Each row has a name. After each piece below comes the name of the row it's from. Each question is about the rows just above it.

[ 93  95 124 133 116  88 167] : z972
[175 165 200 152  85 165 147] : z922
[100 103 107 123 131 102 159] : z923
[200 152  86 133  85  88 167] : z736
[138 135 159 149 127 152 125] : z57
which: [152 125]
z57
which: [200 152  86 133  85  88]
z736
Where do [200 152  85] appear?
z922
The row with [ 86 133  85  88] is
z736

[ 37  70 179 190]  z373
[134 118  38  70]  z749
[ 94 119 179 181]  z841
which: [119 179]
z841
which: [ 37  70 179]
z373
which: [38 70]
z749

[124 130 108 136 133 139  97 146 126 123 118 123 120 130 136 118 106 130
 117 109 119 138 122 131 122 127 129] -> z163
[137 122 104  84 129 139 107 121 123 125  91 120  89 123 124 127 120 116
 114  90 119 151 124 115 122 118 125] -> z979
[128 126 104 107 139 121  84 129 126 140  95 126  88 118 152 137 129 127
  93 130 115 136 118 118 107 124 118] -> z373
[128 129 173 107 119 131  92 135 115 123 118 118 106 128 138 101 131 123
 101 117 134 133 123 124 127 116 133] -> z736
[134 132 152 115 118  76  91 125 109 139 116 118 129 157 143  82  63 128
 124 111 131 118 122 121 130  97 126] -> z24
Which row holds [104 107 139 121  84 129]?
z373
Which row holds [128 124]?
z24
which: [128 129 173 107 119 131  92 135 115 123 118 118 106 128 138 101 131 123
 101 117 134 133 123 124 127 116 133]
z736
which: [122 131 122 127]
z163
The row with [152 115 118  76  91 125 109 139 116 118] is
z24

[142 100 133  35 146  79 126 152 131]  z923
[183 132 109 158 152 108 136 130 126]  z922
[ 99 163 101 120 151 123 157 123 121]  z57
[ 50 136  64 142 183 132 109 157 140]  z373
[160  85 156 112 121 137 109  98 149]  z24
which: [183 132 109 157]
z373
which: [ 64 142 183 132 109 157 140]
z373
Where do [ 85 156 112 121 137 109] appear?
z24

[152 166 160 113 163 149  96  98 214 138  92  63  74 135 166 166 137  91
 140 128 140 125 104 127 106] -> z923
[151 146 130 134 157 127 126 117 149 138 116 109 108 129 157 126 124 123
 113 133 132 112 126 133 133] -> z373
[147 147 135 132 152 129 151 107 153 149 129 115  73 118 158 128 117 109
  99 131 135  91 125 139 147] -> z972
[157 155 128 136 159 124 144 120 161 149 108 111  84 123 172 132 119 122
  98 134 125 104 127 140 148] -> z24
[154 155 129 136 156 125 144 119 163 154 108 113  83 166 137 135 166  91
  99 133 126 104 128 140 152] -> z749
[152 149 160 131 163 149  96  98 214 138  92  63  74 135 166 166 137  91
 107 128 115  90 106 173 106] -> z57
which: [152 149 160 131 163 149  96  98 214 138  92  63  74 135 166 166 137  91
 107 128 115  90 106 173 106]
z57
[166 137  91 107 128] is in which row?
z57
Which row holds [152 166 160 113 163 149  96  98 214 138  92  63  74 135 166 166 137  91
 140 128 140 125 104 127 106]?
z923
which: [118 158 128 117 109  99 131 135  91 125 139]
z972
[159 124 144 120] is in which row?
z24
which: [152 166 160 113 163 149  96  98 214 138  92  63]
z923
The row with [125 104 127 140] is
z24

[142 145 174 111 127 129 128 128 130 129 128 143 118 145  79 144 127 140
 188 129] -> z373
[108 119 128 112 111 128 199 196 128 143 128  79 127 118 144 140 145 129
 128 128] -> z179
[135 146 127 111 129 127 127 127  75  76 128 141 123 137 128 122 203 121
 127  73] -> z24
[129 127] is in which row?
z24
which: [135 146]
z24
Which row holds [129 128 143 118 145  79 144 127 140]?
z373

[141 186 102 163 106 139 165 151  63 189 149] -> z749
[136 100 179 175 100 208 185 186  54 200 211] -> z972
[135 159  83 168  90 212 169 180  55 209 207] -> z57
[140 181  95 182  57 165 171 191  57 211 199] -> z163
[139 160  92 173 105 201 181 180  50 201 202] -> z979
[139 179  89 155  75 160 150 160  73 205 165] -> z736
[152  92 175 100 207 185 186 134  78 179 150] -> z922
[141 151  91 154 132 198 167 159  66 189 180] -> z24
[139 179 100 171  95 152 174 165  62 201 172] -> z373
The row with [100 179 175 100 208 185 186] is
z972
which: [179 100 171  95 152 174 165  62]
z373
which: [141 186 102 163 106 139 165]
z749
[198 167] is in which row?
z24
which: [179 100]
z373

[118 100 117 125  99 127 111 110  98 155 138 122] : z749
[212 181 129 182 149 160 141 110 129 146 105 139] : z922
[170 181 160  55 118  97 117 212 181 129 182 150] : z57
[165 174 156  65 119 101 119 201 174 129 175 147] : z923
which: [174 129 175]
z923
which: [212 181 129 182 150]
z57
which: [118  97 117]
z57
which: [212 181 129 182 149 160 141 110 129 146]
z922
The row with [101 119 201 174] is
z923
Where do [117 125] appear?
z749
[212 181 129 182 149 160 141 110 129 146 105 139] is in which row?
z922

[121 122 118 106  96 111 120 127  93 118 174 140  90 112 128 154 155 155
 177 123 112 155 100 114 152]  z24
[116  95 132 112 146 130 162 126 118 174 140  93  90 133 105 156 137 110
 125 149 111 137 106 135 126]  z57
[ 96  86 199 129 219 162 184 119 197 176  96  86 107 222 155 175 155  51
  85 138  83 118 153 175 108]  z979
Which row holds [184 119 197 176  96  86 107 222 155 175]?
z979
Where do [119 197 176  96  86 107] appear?
z979
Where do [112 155] appear?
z24
which: [ 93 118 174 140  90]
z24

[167  98 115 131] = z373
[140  56 115 119] = z179
[162  78 141 143] = z736
[115  56 119 115] = z749
which: [167  98 115]
z373
[ 56 115 119] is in which row?
z179
Where do [140  56 115] appear?
z179
[115  56] is in which row?
z749
Where do [167  98] appear?
z373

[176 176 166  75 173  87] : z923
[182  93  89 178 173  87] : z24
[139  82 171  85 166 102] : z922
[175  88  80 171 177  88] : z373
[ 77 102  86 167 158 183] : z57
[ 82 172  85 166  58 153] : z179
[ 82 120  89 172 131 170] : z979
[169  68 163  79 181  63] : z841
[141 140 160  50 124 122] : z972
[ 72 174  99 158  69 165] : z736
The row with [ 77 102  86] is
z57
Where do [120  89 172 131 170] appear?
z979
which: [174  99 158  69 165]
z736
which: [ 82 171  85 166]
z922
which: [182  93  89]
z24
which: [182  93  89 178 173  87]
z24

